cols: U X L R
[ 18 -24  83  12] -> tira
[-23 -24 -45 -44] -> nuna
[-60 -24  15  12] -> rediz
[-45 -24  15 -53] -> fimos
[ 18 -24  15  12] -> zeza
[ 66 -19 -53  94] -> palo
[ 18  17  66 -24] -> mipa
[-29 -29  83  12] -> lota
[ 50 -24  15  12] -> mota
[ 66 -24  83  12] -> vabi
[-19 -24  83  12] -> dor
[ 18  27 -36  67] -> vamo
both fimos tira:  | [-24]
both zeza nuna:  | [-24]
both palo fimos:  | [-53]
both palo dor:  | [-19]
col: [ 94 -24] | R
q: [ 50 -24  15  12] | mota
both nuna mipa:  | [-24]

cols: P V N C S W G
[ 90 -23 -11 -37 -81  26   6] = kom
[ 29  17 -19  17   4  27  33] = binib
[ 71 -16  17  -9 -46  47 -34] = Ninan
[ 71 -22 -42 -40 -85  -2  37] = Mer
[-32  38 -13  36  68   5  46] = Gagof
[-18  26  55  45  73  52 -46] = lom
[  6  50  41  77  92  97 -11] = Kipe
[94  0 -3  4 -8  5  2] = fusu
[-31  51  95  60  95  39 -17] = donap
[-31  51  20  60  95  39  15] = zito
col: [  2 -17] | G
q: [-32  38 -13  36  68   5  46] | Gagof
col: [  4 -46 -85  68  73  92  -8  95  95] | S
col: [-46 -11   2 -17] | G

cols: M J D Z
[53  3 37  7] = zuke
[-24 -75 -46  -5] = vovof
[-53 -23 -19 -34] = Rebu
[-53 -23 -19 -65] = dipof
[-53  21   3  12] = gotu
[-24 -75  10  -5] = nezib
[-23 -21   4  46] = rolod
[-22 -15  43   7] = Loto
[-23 -11 -23  -2] = leduz
col: [  7  -5 -34] | Z
col: [ 37 -46 -19 -19   3  10] | D
col: [-24 -53 -53 -53 -24 -23] | M
col: [-65  12  -5  46   7  -2] | Z
col: [-34 -65  12  -5  46   7  -2] | Z

cols: T K A E H F
[ 57  40  70  40 -74 -56] : sokep
[-3 -4 -4 -2  0 -2] : Ponil
[  4 -16   4  24 -34 -27] : vimel
[ 66  34  65  67 -72 -46] : Zirug
[-11  11   9 -62  36 -38] : Gozo
[ 1  4  3 -5  1 -6] : Sal
[2 0 3 0 0 0] : Tir
[-18 -27  -8 -36  33 -50] : ruruk
[ -1  24  10 -50  32 -12] : pas
[-52 -63 -48 -53  50 -45] : mubal
[33  1 -1  3 -1  1] : div
col: [-74   0 -34 -72  36   1   0] | H
both ruruk div:  | [33]
col: [  0 -36] | E
col: [-16  34  11   4   0 -27  24 -63   1] | K

cols: dunuf liguf ruzok vufo Fide duri tof
[31 -8 34  1 -1 35 45] : Veg
[  0 -12 -17 -59   5  17  48] : medon
[  31    0   34 -100  -40   35   45] : geki
[  31   -8   38 -100  -40   35   45] : fazom
col: [45 48] | tof
both medon geki:  | [0]
col: [  5 -40 -40] | Fide
col: [48 45] | tof
col: [35 35] | duri

cols: Lan Piduz Sipu relor
[ -9 -23   8 -12] = savir
[ 27   8 -31  16] = memet
[ -2 -31 -23 -24] = kufo
[ -5  -5 -11 -13] = Sav
[-16 -43  36 -19] = Padev
[-20 -31  13 -37] = Mor
[ 75 -55 -14  -8] = govus
col: [ -2  -5 -16 -20  75] | Lan
both kufo memet:  | [-31]

cols: Seza gavir Did teme kip
[-21   0   6 -34  46]  Nabi
[-44 -45 -58  29   9]  bodig
[-92  -5 -59   9  -2]  tikis
[-45 -28  -1  13   7]  natid
[ 15  59  15 -15 -59]  Vimir
[ 17   7 -38   0  28]  res
[-92 -46  28 -45  11]  luf
both bodig natid:  | [-45]
both bodig luf:  | [-45]
both Vimir tikis:  | [-59]
col: [ -2   7 -59  28  11] | kip
both natid res:  | [7]

